Each row, then the band of its hidden value:
[  -9  124  -44  166 -159  130  104 -221  436   39   29   37   62 -114
   82  -73  -29 -300  -69  171  113 -213   -5  120 -224  215   -9 -210
  -65  236  -38  -84  221   -6   36  198 -134  117 -305   85   18  -66
  -64 -108 -149]  Gop
[ 119 -104 -329 -234  146 -181  -90   36 -209 -246   13 -180   14  271
  -87   63 -246  108  127   11  124   75 -144  -79  -45 -324  -77   62
  105 -117   29  232 -226   -9 -200 -263  184 -296   16  221   79   81
  101  132   -9]  vepe
[ 239 -136  -81 -142  145   89   59  -84   84  -45  204   29 -114  171
   70  -47  -65  -57  -14   19  209   31 -330  -18 -151 -152   65 -210
  179 -125 -121  158 -342 -229 -211   15  294  -38  -75   33   64  219
   70   69  -55]  nebel
[ -58  236    5   74  -75   15   -7 -230  301  -24  -29   57  -65 -243
  217 -101   72  -29  -55  173  -71 -196   55 -261   75  356   94  -65
   94  205   67 -201 -162 -406   22  292  -31  360 -128   38  115   12
   47 -156  114]  faleb
[ 196 -239  -72 -239  257  -79  -94  118 -174  -73   21 -122  123  272
 -234   59  -47   70   72   27  160  148  -98   69 -149 -248  -39   29
   13  -79   79  229 -173  -77 -136 -319  267 -270 -193  175   -9   37
  193  154  -51]  faleb
[  20    7  111   89  121  -37 -104   15 -123 -129  -32   -9  -47  -48
   42  181   78  -34 -316   78   -6   46  177   66  -54   34   55  259
 -123  134    7   34 -107  -20  -47   45  -66   59   43 -202  -18   76
   98  -22  154]  tete
[ 228 -134 -138   83   46 -188 -224  -74  119 -135  -65 -135  127  146
   20   60  -98   41   -2  148  -19  167 -178  -19   37 -172   30   57
   98   87   12  129  -61  -83   13 -365   99 -229 -168  108   -1   82
   44   50  -74]  vodef
[ -36  -12 -118  -46   67 -147 -182   36  -56 -118 -205 -150  176   -3
 -130   79    4   91   51  131    8  -30  100  -49  -12   24  -58  141
 -105  162  171   21   45  -50   -7 -164    3  -79 -220  263   35  -95
  135   35   77]  dafod
[  59   37 -132    2  -64   17 -125 -193  292   25  -67    6   59  -55
   18  -96  -82    9  221   83  125 -252 -110  -88  -75   58   64 -150
   32   16   -7    7   81  -23   30   44  -45    3 -123  305   35 -123
 -149   33 -140]  pas
[-120  149 -269 -112  -61  -43  198  -82   99 -162   30 -136   92  -57
 -111  -50 -172  -73  188    0  143 -318   24  -26 -134    3 -116  -60
   17   31  121    1  112  -46  -27  136  -29   -1 -101  139  115 -150
   59  -55 -158]  vepe
[-250  153 -357  -30 -106   -4  -93 -144  294 -125 -138  -48   63  -97
   75   10  -90  124  182  153    4 -261  -20 -210   86  245   71  -54
   42  174  103  -89   30 -131  -88  205    3  109 -196  359  198 -115
   85  -64   55]  vepe
[ 179   15   52 -156  105  -75   -2   10 -206 -114   99  -29  -96   85
   35   -6  -24 -166 -169   82  171   41   52   26 -202 -121 -108   10
  -50    8  -64   86 -221  -41 -182   33   53   -2  -38   37  -11  135
   37   50   97]  dibam
[ 190 -231  158 -131  325   13 -193   73 -145  -24  118   83  -59  209
  -61  143   57  120 -152   27   86  194    8   59  -50 -128  166  163
   23 -125  -49  192 -327  -89 -131  -93  233  -80   39 -156  -34  103
  150  126   44]  pas
[ 164    4   51   22  -21 -207 -198 -136  245  -29  -76  -58  159 -121
   80 -128  127   87  123  223  -17  -42 -149 -207  147  115   34  -63
  128  119   71 -144  -89 -354  108  -74  158  162 -271  190   80    9
   78   14   13]  nebel
[  30   52  -16  -47  -56 -255 -104  -38   38 -123  -95 -139  218  -48
 -109  -32  -37  -48  147  164   73 -150  154    8  -33  -29 -166   69
 -110  112  113  -41  221   59   78  -39  -69  -29 -234  216    8 -204
   17   19 -108]  tete
[  77  -81  -32   17  175 -333 -324  -44 -118 -198 -122  -65   76   39
   -8   73  -74  297  112  142  -89   38    6 -220  281 -133  -25  277
   83  -89   73   11 -153 -121  125 -207  115  -10  114  -20   68  -46
   86  116   55]  dafod
[  16  -31  -98  -36   37 -229  -98   -2   11 -153  -41 -148  224   26
 -173   42  -79   82  154   69   62  -95   52   39   15 -104  -47  160
  -11   -2  105   20  151   79  110 -162   20 -118  -59   48   41 -160
   74   79 -145]  tete
[  -2 -115 -220  -75   65  -83  -81   90 -110 -157 -142 -196  185  101
 -183  118  -47  -15   31   81  174  -26  -68  133 -176 -143 -129   46
 -156  110   74  121  119  138 -115 -194   58 -216 -244  302   39  -14
  131  112   23]  Gop
[ 287   -2  -28   66   -5 -125  -60  -84  229  -33   -5 -180  181   30
   -8  -52   49  -85 -112  123  -84  211 -109  -29  -60   34  124    2
  180  250  134   23 -140 -364   74 -417   84 -132 -297   27  -25  136
  127  -70  -64]  vepe
[ -70  -18 -114  137   72   86 -146 -145  154  -57  -82   84  -69  -13
   92  105  -87   56  -48  109   30 -123  -32  -44    1   73   73   37
  -39   38  -50   39  -30    7  -20  115  -35   59   15   25   57  -18
  -23   13   33]  faleb
[-109  136  -81   -7  -54 -237  -90 -134   81 -204   12   -9   39  -77
   72    0 -126   56  124  160   24 -230  147 -118  145   35  -79  126
    5  -12    4 -109   83   55   59  229  -50  149   56   -4  121 -166
    3    4  -50]  tete
[  -4   14  -53 -179   55  -58   52  -38   34  -50  -23  -74  125  -33
 -192  -74  -73   12  287   12  174 -304   61  -38 -124  -49 -130  -65
  -54  -58  141   50   99  -77    6  100   32   -4 -180  231   27 -240
   26   12 -190]  bozu
[ -79  -24  -20  -77  233  -15 -153  -82  -15  -24  -80   75  -17  -69
  -94    8  -34  328  233   -7   16 -242   28 -246  141   60   90  125
   69 -190  114   -3 -178 -214  100   89  104  149  170    8   91 -163
   52   82    3]  faleb
[  31  224   70 -206 -116  -35  164  -97  222   96  -21 -115  237 -246
 -214 -273   96 -150  297   33  156 -405  176  -69 -236  230  -76 -188
  -36  140  256 -145  186 -260  117  132  -87  152 -371  336    1 -297
   -8  -93 -208]  pas
[-128  203 -114 -217   40 -120   16   26  -91 -108  -70 -154  117 -111
 -172  -22   13  103   98   -1   -4 -171  266 -155  -34  171   42  178
   14  106  267  -76  -84 -199    4   -1  -37   62  -29  132   88 -142
  165  -34   75]  bozu
[-220  108  -75   99    0 -243  -51   23  -99 -303 -100 -131  125 -157
  -34  188   -7   70  -89  114  -29 -166  228   18  119   40  -97  350
 -139  138  107 -102  162   89   73  136  -98  111   46 -160  114 -117
  170  -32   82]  bozu
[-141   39  -83 -173   76 -251   38   41 -186 -247  -46 -127  133 -101
 -147    6  -34  112  228   73  150 -310   76  -90   63  -81 -257  111
  -88  -78  129  -73   76  -34    6  198  105  138  -49  107  150 -180
  171   65   -1]  Gop
[  -2 -148   10 -129  264 -114 -130   89 -218 -223  168   47  -75  169
   -1  213  -24  176 -140   41   88   95   24   38   93 -156   93  279
   37 -170  -89  109 -271   40 -153   90  241    5  206 -281  101   97
  220  131   94]  pas
[ -25  -92   51  -44  166  178   11  -73  142   52   46  128  -25  -44
  -57    7   49   56   80   20  184 -241  -90    5 -103   74   64 -101
  -28  -97  -13   34  -65 -135  -34  253  142  156  -81   15   57  -76
   59   42  -71]  nebel
[  80  -77  -14  -76  173  -25  -29    6  -78 -115   93   -2  -40  149
  -12   92  -55  -31 -143   82   76   93   25   44  -85  -81    0   81
    7   -4  -17  113 -196  -71 -127  -20  131  -45  -45  -88   27   86
  151   38   33]  faleb
[ -33  -58 -307   -7   17 -158 -163  -66  134 -183  -81 -125  151   84
  -55   73 -162  173  197   93   34  -77 -134  -68   94  -94   30   72
   83    2   57   65   49   20    7 -150   91 -150  -69  180  116  -77
   72   73  -95]  vodef
[ 204  -68   67  -52  165  108  -17 -104  -83  -43  144  120 -249  117
  104   36 -121 -121 -137  -10  190  -50  -39   33 -207 -179    8  -42
  -16 -152 -174  206 -249   12 -176  148   12  -19  142  -90  -53  109
 -121   48  -31]  pas
[ 167 -145  -30   -5  174  -44 -165   43 -238 -135  -35  -42  -66  217
    6  170  -87 -108 -262  113  118  194   21  141 -189 -218  -86  123
 -147   49  -93  211 -134  159 -185 -182   14 -202  -39   42  -59  158
   36  113  123]  Gop
[   1  -72 -101  -72  124 -155  -69  -36   19 -230  146    7  -25  151
   69  110 -125   98  -13  125   33   38  -32  -47  131 -116   10  119
  112  -81  -48   69 -177  -71 -111   99  214    6   15 -142  124   36
  184   28  -30]  vodef
[ 204  131   77   38  -99   71  206  -78  146   -5  103  -92   29 -104
   48  -90   97 -426 -284   86  158  -31  -12  165 -380   92  -43 -162
  -52  285   -7  -22   -8 -162  -73   28  -76   53 -303   10  -48  154
   17 -117  -20]  dibam
[  35  310   88 -133 -134  109  277 -104  206   61  195  -16   11  -47
  -20 -137    4 -467 -227   98   88  -80  395  141 -413  297   13 -115
  -59  313   94  -67   28 -113  -94  196 -201   88 -309    8  -57  -62
   38 -202  -90]  tete
[ -11 -237 -306 -236  190 -236 -234  102 -126 -238  -33 -139  174  308
 -197  146 -196  280  276   86  123   48 -111  -17   96 -298  -56  136
   38 -155   56  203  -38  119 -135 -226  284 -298  -95  259  117  -95
  201  201  -81]  vodef
[  10  123  -40 -174   49 -130  -96   10 -174  -68  -27  -78   67   47
 -167   -3 -105  -44   25   34   95  -86  325   27 -176   -6  -33  182
 -106   23   91   35   37  176    4  -97 -165 -104   63  128  -33 -155
  -40   81   -6]  pas
[  17  -74 -112 -142  174 -149 -123  131 -243 -195   62 -101   63  221
 -109  173  -47   38 -194   91   70  218  104  120  -69 -104   38  265
  -20   34    7   89 -158  129 -135 -215  127 -165   40  -70   60  112
  232  145  139]  nebel
[-171 -111 -144   56   99 -136 -278    8   17 -188 -197  -33  121   -3
  -12  190   -1  227   64  200   17  -88  -12  -56  173   17  -42  171
 -122   73   44   -8   76   47  -31   62  103   40 -145  169  129  -93
  170   80  114]  faleb
[  79 -205   20    3  301   42 -361   19  -65   30 -115   71    0  110
  -77  153   61  288  -55   47   11  117  -56  -52   40    2  242  199
   12  -70    8  115 -248  -62    3 -230  144  -67   98   13    2   51
   81  182  136]  nebel
[-185    0 -156 -286  228 -198   42  107 -260 -298  212  -35    3  193
 -158  156 -188  196   55   -4   69  -36  221  -11  100 -131  -13  323
   77 -213   64   69 -176   64 -108  124  198  -25  241 -260  168  -97
  295   90  -20]  vodef
[   1  109   98  175   44   29  -73 -167  217  -36   -9   78  -72 -156
  163   48   64    9 -196  119 -117  -53  105 -125   74  233  165  113
   57  158   41  -75 -161 -301   67  152  -49  226  -10 -212   30   28
   58 -137   63]  vodef
[ 236 -119  -42   -9   23  -46   75  -25  205  -77  133 -130  159  153
  -61   13  -27 -197  -86  104  101  136 -143  178 -189 -124   -4  -95
   70  141   25  135   -4 -143  -69 -201  160 -192 -376    1  -21   84
  154  -43 -202]  vodef
[ -47  224   28   -1  -55   11  283 -221  232  -94  214   69  -88 -164
  119 -134  -83 -196    6   76   87 -321   76  -82  -61  145  -84 -122
   90    4   -2 -129  -44 -245   30  446  -12  320  -24 -205  107  -68
   30 -155 -142]  faleb
[ -48  237  -97  -22 -204   69  198 -137  295    1   40  -67  104  -91
    0 -120  -31 -392  -70  171  142 -197  158  122 -331  248  -98 -208
 -108  324   59 -105  213  -10  -63  184 -163   79 -408  234   26  -83
   13 -133  -85]  Gop
[ 105   13 -207  -93  -38   60  181  -44  144 -118  155 -115   22  169
   -2   16 -138 -291 -128   69  162   45  -71  162 -306  -76  -36 -153
   27  162  -14  155  -42  -44 -233  -24   60 -181 -302  104   22  111
  107  -75 -119]  vodef
[ 187 -156  -27  -95  229  -92 -106   30 -179 -166  171    7  -92  219
   31  112  -72   50 -160   43  127  176 -135   44  -31 -235   59  130
  100 -150 -135  154 -324   -3 -142 -115  230  -96  161 -184   48  214
  116  154   60]  dibam
[  75 -269   28  -37  375  138   -2   54 -176  -82  133   86 -112  129
 -109  186  -15  160  -86 -116  199  -31 -205  107  -87 -226  107  121
   24 -286  -93  215 -266  -32  -83   28  259  -31  247 -310   40  116
  133  162  -18]  nebel
[ -47  -84 -120 -132   94 -124   -2   20  -50 -181   29  -67  103  118
 -146   77 -156   10  162   76  173 -159   53   78  -67 -184 -180   44
  -96  -77   36  120  122  123  -77   89   87  -99 -138  107   54 -174
  100   57 -160]  vodef
[ 144   73  -75 -104   36  183   28 -107  103   10  196   93 -206  139
  162  -25  -71 -230 -261   72  155   80  -35   40 -287   70  151 -141
   76   76 -155   98 -311  -69 -264   94   32   -5  -33   38   13  225
  -23   -7   78]  dibam
